a =
-37.4; 5.9; 42.1; -34.9; -9.3; -19.7; 29.7; -25.9
-22.9; -56.1; 29.6; -20.1; -38.2; -5.8; 10.7; -60.3
-6.4; 9.0; 58.5; -28.7; 10.8; -9.8; 21.7; -26.2
-0.3; 1.8; 7.4; 13.5; 1.0; -5.3; 17.6; -37.5
-0.2; 5.7; 53.2; -24.8; 11.5; -15.5; 25.2; -27.3
0.8; -54.6; 31.8; 10.5; -20.3; -39.9; 9.6; 24.2
-14.0; 6.6; 10.4; -1.7; -8.7; 5.2; 17.4; -39.0
-29.5; 18.8; -1.4; 16.0; -24.0; -16.4; 28.5; -15.7
-8.1; 8.9; 22.6; -3.2; 4.1; 4.8; 16.5; -39.6
-4.8; -32.2; 12.2; 6.7; -32.0; -2.7; 13.7; -48.6
34.1; -19.8; 61.9; 20.7; -12.8; -40.7; 22.5; 37.2
21.5; -29.7; 55.2; 5.6; 10.6; -37.9; 20.3; 30.3
10.0; -36.1; 12.9; 17.2; -5.0; -36.0; 12.2; -23.1
5.7; -49.9; 26.9; 5.0; -4.6; -35.3; 11.4; -2.7
a[0][-8] => -37.4
a[:, -8] => [-37.4, -22.9, -6.4, -0.3, -0.2, 0.8, -14.0, -29.5, -8.1, -4.8, 34.1, 21.5, 10.0, 5.7]
a[12][3] => 17.2
a[:, -6] => [42.1, 29.6, 58.5, 7.4, 53.2, 31.8, 10.4, -1.4, 22.6, 12.2, 61.9, 55.2, 12.9, 26.9]
a[-11][-2] => 17.6
a[:, 4] => [-9.3, -38.2, 10.8, 1.0, 11.5, -20.3, -8.7, -24.0, 4.1, -32.0, -12.8, 10.6, -5.0, -4.6]
a[-10][-3] => -15.5
a[5] => [0.8, -54.6, 31.8, 10.5, -20.3, -39.9, 9.6, 24.2]
a[2][5] => -9.8
a[13][2] => 26.9
a[-2][2] => 12.9
a[6][-4] => -8.7
a[:, 7] => [-25.9, -60.3, -26.2, -37.5, -27.3, 24.2, -39.0, -15.7, -39.6, -48.6, 37.2, 30.3, -23.1, -2.7]
a[11] => [21.5, -29.7, 55.2, 5.6, 10.6, -37.9, 20.3, 30.3]
a[6] => [-14.0, 6.6, 10.4, -1.7, -8.7, 5.2, 17.4, -39.0]
a[2][4] => 10.8
a[-5][3] => 6.7
a[:, 5] => [-19.7, -5.8, -9.8, -5.3, -15.5, -39.9, 5.2, -16.4, 4.8, -2.7, -40.7, -37.9, -36.0, -35.3]
a[-4][3] => 20.7
a[-10][-5] => -24.8
a[-2][4] => -5.0
a[7][3] => 16.0
a[11][3] => 5.6
a[9][5] => -2.7
a[-14][-3] => -19.7
a[8][-5] => -3.2
a[-12][7] => -26.2
a[4] => [-0.2, 5.7, 53.2, -24.8, 11.5, -15.5, 25.2, -27.3]
a[8][-8] => -8.1
a[6][-5] => -1.7
a[-1][-2] => 11.4
a[0][3] => -34.9
a[:, -7] => [5.9, -56.1, 9.0, 1.8, 5.7, -54.6, 6.6, 18.8, 8.9, -32.2, -19.8, -29.7, -36.1, -49.9]
a[-13][1] => -56.1
a[-4][6] => 22.5
a[-5][1] => -32.2

A = [[-8.6, -29.9, 2.2, 19.7, 3.0, 4.9], [62.1, -24.2, -51.8, 7.8, -50.8, -47.3], [43.1, 60.5, -20.6, 1.0, -7.7, -5.1], [-10.5, 52.8, 16.2, -7.2, 33.5, 24.8], [-18.3, -16.8, 11.4, 15.0, 15.4, 14.3], [64.7, 20.7, -45.5, 0.2, -37.7, -35.6], [40.9, -41.5, -37.8, 17.6, -40.2, -34.6], [1.8, -37.3, -7.7, 17.2, -7.5, -6.3], [42.3, -43.3, -39.1, 18.2, -42.0, -36.0], [65.7, 9.5, -47.6, 5.8, -42.6, -37.8], [32.6, 69.6, -10.8, 1.4, 3.6, 5.8]]
A[0, 0] -> -8.6
A[3, 4] -> 33.5
A[9, 2] -> -47.6
A[6, 1] -> -41.5
A[5, 2] -> -45.5
A[4, 5] -> 14.3
A[9, 0] -> 65.7
A[1, 4] -> -50.8
A[7, 3] -> 17.2
A[2, 5] -> -5.1
A[0, 2] -> 2.2
A[6, 5] -> -34.6
A[10] -> [32.6, 69.6, -10.8, 1.4, 3.6, 5.8]
A[:, 0] -> [-8.6, 62.1, 43.1, -10.5, -18.3, 64.7, 40.9, 1.8, 42.3, 65.7, 32.6]
A[8, 3] -> 18.2
A[5, 5] -> -35.6
A[:, 5] -> [4.9, -47.3, -5.1, 24.8, 14.3, -35.6, -34.6, -6.3, -36.0, -37.8, 5.8]
A[2, 4] -> -7.7
A[:, 1] -> [-29.9, -24.2, 60.5, 52.8, -16.8, 20.7, -41.5, -37.3, -43.3, 9.5, 69.6]
A[:, 4] -> [3.0, -50.8, -7.7, 33.5, 15.4, -37.7, -40.2, -7.5, -42.0, -42.6, 3.6]
A[:, 3] -> [19.7, 7.8, 1.0, -7.2, 15.0, 0.2, 17.6, 17.2, 18.2, 5.8, 1.4]
A[7, 2] -> -7.7
A[2] -> [43.1, 60.5, -20.6, 1.0, -7.7, -5.1]
A[7, 4] -> -7.5
A[10, 2] -> -10.8
A[1, 0] -> 62.1
A[5] -> [64.7, 20.7, -45.5, 0.2, -37.7, -35.6]
A[9, 1] -> 9.5
A[10, 3] -> 1.4
A[4, 0] -> -18.3
A[8, 0] -> 42.3
A[2, 3] -> 1.0
A[9, 5] -> -37.8
